Below are the code and all the weights of a small trained network. Each question names an input and a class and asks about switching units off, where a switched-off unit gives its printed mean instead of its output.

import numpy as np


def w(rows, s, z=0):
    codes = np.array(rows[::2]) - 128.0
    scale = np.full(codes.shape[1], s)
    scale[-1] = z or s
    return codes * scale


def norm(h):
    return h / np.sqrt((h * h).mean(-1, keepdims=True) + 1e-5)


def f(y):
    return y / 2 * (1 + np.tanh(0.7978845608 * (y + 0.044715 * y**3)))


def log_softmax(a):
    a = a - a.max(-1, keepdims=True)
    return a - np.log(np.exp(a).sum(-1, keepdims=True))


def net(x, mask):
    res = np.array(x, float).reshape(1, 7) / 4 @ E
    u = 0
    for l in range(3):
        y = f(norm(res) @ A[l][:, :-1].T + A[l][:, -1])
        res = res + np.where(mask[u : u + 3], y, B[l][:, -1]) @ B[l][:, :-1]
        u += 3
    return log_softmax(norm(res)[-1] @ U[:, :-1].T + U[:, -1])


A, B = {}, {}
E = w([
[33,170,195,57,111,189],'x0',
[148,52,72,184,137,172],'x1',
[143,86,81,119,191,196],'x2',
[82,68,139,221,201,141],'x3',
[188,129,224,123,189,113],'x4',
[138,254,95,146,123,189],'x5',
[98,166,57,80,187,64],'x6',
],0.0076)
A[0] = w([
[198,62,130,168,162,175,3],'L0N1',
[99,213,113,101,189,255,56],'L0N2',
[78,170,165,81,110,59,85],'L0N3',
],0.0089,0.0054)
B[0] = w([
[157,162,233,234,132,94,172],'L0N1',
[174,255,5,177,197,159,254],'L0N2',
[157,157,187,59,89,132,196],'L0N3',
],0.009,0.0032)
A[1] = w([
[238,76,189,105,131,254,96],'L1N1',
[167,68,144,209,130,55,3],'L1N2',
[230,229,129,125,81,82,61],'L1N3',
],0.008,0.0047)
B[1] = w([
[130,127,142,227,70,248,218],'L1N1',
[201,210,144,251,239,133,187],'L1N2',
[60,74,150,3,166,2,254],'L1N3',
],0.0068,0.003)
A[2] = w([
[62,129,163,162,125,152,255],'L2N1',
[117,90,179,118,8,189,92],'L2N2',
[145,134,42,159,99,132,30],'L2N3',
],0.012,0.0031)
B[2] = w([
[142,130,83,62,66,71,235],'L2N1',
[92,145,210,159,78,153,253],'L2N2',
[73,149,53,125,146,245,188],'L2N3',
],0.013,0.0043)
U = w([
[146,192,56,178,141,176,230],'0',
[96,33,65,99,150,79,2],'1',
[202,65,183,252,170,80,31],'2',
[102,125,194,168,21,172,202],'3',
[132,196,177,44,90,36,144],'4',
],0.017,0.0039)

Each question gives the input, the list of numbers given to net, and the class t.
The units are the neurons (one row each of A and B). Each row of codes is followed by its name. A weight is (code - 128) times the scale printed after its matrix; where a second scale follows, it is the last column's (A, B and U).
mask holds one flag per neuron, layer by layer. A switched-off neuron (its flag False) gives its mean, the last column of its row in B, instead of its output. The means were averaged over made-up inputs and are rounded, as every weight is.
A unit's drop is (log p(t) with every unit on - log p(t) with that unit switched off) / (log p(t) with every unit on - log p(t) with every unit switched off).
The circuit of an input: a set's keep is (log p(t) with only the set's units on - log p(t) with every unit switched off) / (log p(t) with every unit on - log p(t) with every unit switched off). Starting from all 9 units, units are removed one at a time, each time the one whose removal leaves the highest keep (on an exact tie, the one counted first), for as long as the keep stays at least 0.8.
circuit, biggest first: the units of the circuit, biggest drop first
k most important neurons: the k neurons with the biggest drops, biggest first
k most important neurons of layer l: the k neurons of layer l with the biggest drops, biggest first
drop of u: that unit's drop, to one decimal
input [0,-6,-5,-3,-5,6,-7], class 4: 3 most important neurons	(L1N3; L1N1; L2N3)
input [-5,3,8,7,-6,-8,3], class 2: circuit, biggest first	(L0N1; L1N2)
input [7,7,-1,-4,6,5,1], class 0: most important neuron	(L0N2)
input [-8,3,-7,2,-8,-2,-6], class 0: 2 most important neurons of layer 2	(L2N3; L2N2)
input [-6,3,7,-6,1,0,-1], class 2: 2 most important neurons	(L0N1; L0N2)
input [4,1,4,1,8,-3,3], class 1: circuit, biggest first	(L2N2; L1N2)
input [-8,-6,-3,6,4,8,6], class 4: 2 most important neurons	(L1N3; L0N2)
input [-8,8,1,0,-8,-6,6], class 0: 2 most important neurons of layer 2	(L2N3; L2N1)
input [0,6,-4,3,7,3,6], class 2: 2 most important neurons	(L0N2; L2N3)
input [2,2,5,4,1,-7,2], class 2: 2 most important neurons of layer 0	(L0N1; L0N3)
input [-8,-4,1,1,4,8,-3], class 2: 2 most important neurons of layer 2	(L2N1; L2N3)
input [6,1,-6,7,4,-6,2], class 4: 2 most important neurons	(L2N1; L1N1)
input [6,-6,8,-7,2,-8,-3], class 3: drop of L1N1	0.1
input [-4,-5,-4,5,-3,-2,-6], class 2: circuit, biggest first	(L1N2)
input [4,-1,0,-3,4,-7,-2], class 3: drop of L2N2	0.2
input [-6,-8,0,5,7,8,2], class 4: drop of L1N2	0.1
